Here is a tiny trained network, its code and every weight. The questions are about switching its units off for an input and a class, where a switched-off unit gives its printed mean instead of its output.

import numpy as np


def w(rows, s, z=0):
    codes = np.array(rows[::2]) - 128.0
    scale = np.full(codes.shape[1], s)
    scale[-1] = z or s
    return codes * scale


def norm(h):
    return h / np.sqrt((h * h).mean(-1, keepdims=True) + 1e-5)


def f(y):
    return y / 2 * (1 + np.tanh(0.7978845608 * (y + 0.044715 * y**3)))


def log_softmax(a):
    a = a - a.max(-1, keepdims=True)
    return a - np.log(np.exp(a).sum(-1, keepdims=True))


def net(x, mask):
    res = np.array(x, float).reshape(1, 8) / 4 @ E
    u = 0
    for l in range(2):
        y = f(norm(res) @ A[l][:, :-1].T + A[l][:, -1])
        res = res + np.where(mask[u : u + 9], y, B[l][:, -1]) @ B[l][:, :-1]
        u += 9
    return log_softmax(norm(res)[-1] @ U[:, :-1].T + U[:, -1])


A, B = {}, {}
E = w([
[128,128,128,129,128,130,128,128,127,129,128,130],'x0',
[182,87,118,254,113,70,76,186,125,105,107,87],'x1',
[149,146,146,143,48,113,187,77,112,90,142,91],'x2',
[194,138,121,102,138,140,135,167,88,143,155,113],'x3',
[96,67,91,35,122,51,132,162,125,85,109,63],'x4',
[111,117,64,163,126,188,166,145,51,106,58,158],'x5',
[137,74,215,95,135,101,78,103,54,58,138,185],'x6',
[121,150,141,130,135,116,134,135,117,123,122,125],'x7',
],0.0076)
A[0] = w([
[99,121,111,87,190,121,59,197,158,150,87,154,4],'0.n1',
[254,116,114,76,171,142,165,184,91,128,168,105,53],'0.n2',
[143,112,152,100,137,65,116,121,174,145,167,118,25],'0.n3',
[103,142,87,136,118,142,178,186,180,183,137,74,65],'0.n4',
[170,166,98,119,45,106,161,59,121,46,138,79,38],'0.n5',
[1,91,140,165,103,111,108,102,204,82,95,153,78],'0.n6',
[141,101,121,118,156,127,81,78,75,75,163,121,82],'0.n7',
[77,122,55,73,94,75,116,196,129,60,167,126,70],'0.n8',
[115,114,48,133,127,132,155,122,61,101,55,173,39],'0.n9',
],0.0071,0.0047)
B[0] = w([
[40,113,175,149,84,111,112,133,46,201,166,80,183],'0.n1',
[105,220,80,148,118,108,48,34,94,69,134,102,194],'0.n2',
[95,119,95,129,139,133,167,171,108,64,190,141,167],'0.n3',
[107,137,98,111,110,57,134,134,177,155,89,181,247],'0.n4',
[55,100,165,147,92,104,125,136,84,197,153,107,221],'0.n5',
[178,214,72,118,132,129,66,79,64,90,150,98,218],'0.n6',
[126,124,98,115,82,106,122,149,152,182,101,161,167],'0.n7',
[245,103,165,147,242,154,194,45,131,137,91,84,252],'0.n8',
[122,101,93,123,139,160,158,200,103,78,224,151,193],'0.n9',
],0.012,0.0031)
A[1] = w([
[157,90,194,98,123,107,110,102,87,97,148,174,21],'1.n1',
[107,140,147,99,117,91,103,139,182,119,194,101,37],'1.n2',
[125,134,149,9,117,164,141,97,106,134,126,144,4],'1.n3',
[145,138,187,149,169,120,113,111,181,114,166,125,193],'1.n4',
[121,118,126,138,199,175,71,142,134,173,122,144,255],'1.n5',
[178,86,145,186,107,74,77,174,111,96,107,93,40],'1.n6',
[162,127,161,162,92,160,164,95,126,132,118,143,240],'1.n7',
[129,158,97,127,96,133,135,119,75,168,147,101,139],'1.n8',
[129,87,169,116,120,120,77,137,88,85,98,182,53],'1.n9',
],0.011,0.0028)
B[1] = w([
[135,180,2,144,107,70,168,163,126,204,70,84,217],'1.n1',
[137,70,40,144,113,177,148,189,12,70,113,180,190],'1.n2',
[108,111,221,234,153,176,52,155,250,95,104,175,234],'1.n3',
[149,104,73,136,134,182,219,148,69,84,137,108,202],'1.n4',
[162,85,207,104,73,76,173,69,69,102,144,51,219],'1.n5',
[53,158,232,79,167,233,94,112,226,120,123,221,253],'1.n6',
[172,72,157,70,204,86,131,136,66,153,115,29,195],'1.n7',
[126,96,147,93,121,79,23,134,125,95,140,141,211],'1.n8',
[151,163,16,104,74,51,184,132,196,194,125,87,192],'1.n9',
],0.0081,0.0056)
U = w([
[152,154,35,117,65,57,175,182,206,231,46,163,133],'0',
[233,53,174,118,221,135,210,60,113,99,76,50,253],'1',
[66,120,239,162,130,220,90,183,251,100,116,224,99],'2',
[112,51,51,144,117,191,199,248,43,50,231,170,69],'3',
[29,51,223,125,49,66,93,152,38,212,192,60,61],'4',
[166,243,70,143,130,123,7,29,89,40,138,113,52],'5',
],0.014,0.0049)

Each question gives the input, the list of numbers given to net, and the class t.
The units are the neurons (one row each of A and B). Each row of codes is followed by its name. A weight is (code - 128) times the scale printed after its matrix; where a second scale follows, it is the last column's (A, B and U).
mask holds one flag per neuron, layer by layer. A switched-off neuron (its flag False) gives its mean, the last column of its row in B, instead of its output. The means were averaged over made-up inputs and are rounded, as every weight is.
A unit's drop is (log p(t) with every unit on - log p(t) with that unit switched off) / (log p(t) with every unit on - log p(t) with every unit switched off).
The circuit of an input: a set's keep is (log p(t) with only the set's units on - log p(t) with every unit switched off) / (log p(t) with every unit on - log p(t) with every unit switched off). Starting from the 12 units with the biggest drops (on a tie, the unit counted first), units are removed one at a time, each time the one whose removal leaves the highest keep (on an exact tie, the one counted first), for as long as the keep stays at least 0.8.
circuit, biggest first: the units of the circuit, biggest drop first
unit that matters most: the unit with the biggest drop
top k neurons: the k neurons with the biggest drops, biggest first
top k neurons in layer l: the k neurons of layer l with the biggest drops, biggest first
input [5,-2,-2,-7,-7,6,-6,-6], class 1: top 2 neurons in layer 0 -> [0.n2 0.n7]
input [2,1,-2,-8,-7,8,3,-7], class 3: circuit, biggest first -> [0.n9]
input [8,-2,-7,-8,7,-4,1,7], class 5: top 4 neurons -> [0.n6 0.n1 1.n7 0.n5]
input [2,4,1,-4,-4,6,0,-3], class 3: top 3 neurons -> [0.n9 0.n8 1.n3]
input [8,-7,-2,0,3,-7,3,-1], class 2: top 3 neurons -> [1.n3 0.n9 1.n7]
input [1,7,3,-6,-6,7,-4,4], class 2: top 3 neurons -> [0.n8 1.n6 1.n4]
input [-4,1,8,-5,4,-8,-6,7], class 3: top 2 neurons -> [1.n2 0.n3]
input [4,-5,0,-1,-8,-4,-7,8], class 1: top 2 neurons in layer 1 -> [1.n7 1.n1]
input [3,-6,-6,8,-7,7,7,-8], class 5: top 2 neurons in layer 1 -> [1.n4 1.n6]
input [2,-4,5,-1,-8,-8,0,7], class 1: top 2 neurons in layer 0 -> [0.n9 0.n4]
input [1,4,8,8,-2,3,-6,-6], class 4: top 2 neurons in layer 0 -> [0.n5 0.n6]
input [-4,8,-2,6,-4,-4,5,-4], class 2: top 2 neurons -> [1.n6 0.n8]
input [-2,4,-2,-4,-4,-6,3,5], class 3: top 2 neurons -> [1.n4 0.n8]
input [7,5,4,-5,-5,-8,4,2], class 3: top neuron -> [1.n4]
input [-1,-2,-8,5,-4,6,6,-5], class 4: circuit, biggest first -> [1.n5 0.n8]
input [1,-6,0,1,2,2,6,-3], class 0: top 3 neurons -> [1.n1 1.n9 1.n6]
input [-3,2,7,-4,-1,-6,8,-7], class 0: top 2 neurons -> [1.n1 1.n9]
input [-8,-1,8,8,6,1,7,2], class 4: top 2 neurons -> [0.n5 0.n6]
input [4,7,3,1,-7,-5,7,1], class 0: circuit, biggest first -> [1.n1 1.n9]
input [7,-2,-7,3,-3,-3,1,1], class 4: unit that matters most -> 0.n1
input [4,4,-5,1,-2,-4,-3,-8], class 4: top 3 neurons -> [1.n5 0.n1 0.n8]
input [-3,3,3,-5,-6,-1,-4,-7], class 1: top 2 neurons -> [1.n7 0.n2]
input [-2,6,7,8,2,-6,8,-4], class 0: top 3 neurons in layer 1 -> [1.n1 1.n9 1.n5]
input [-3,-5,-6,3,-8,-8,6,-2], class 1: top 2 neurons in layer 1 -> [1.n5 1.n4]
input [-7,6,5,3,3,6,6,0], class 0: top 3 neurons in layer 1 -> [1.n9 1.n1 1.n3]
input [5,4,1,-3,0,0,0,-1], class 2: top 2 neurons in layer 0 -> [0.n2 0.n8]
input [-4,-6,6,0,0,-6,-1,7], class 2: circuit, biggest first -> [1.n3]
input [6,7,-5,-6,-7,7,6,-8], class 1: top 2 neurons in layer 0 -> [0.n4 0.n2]
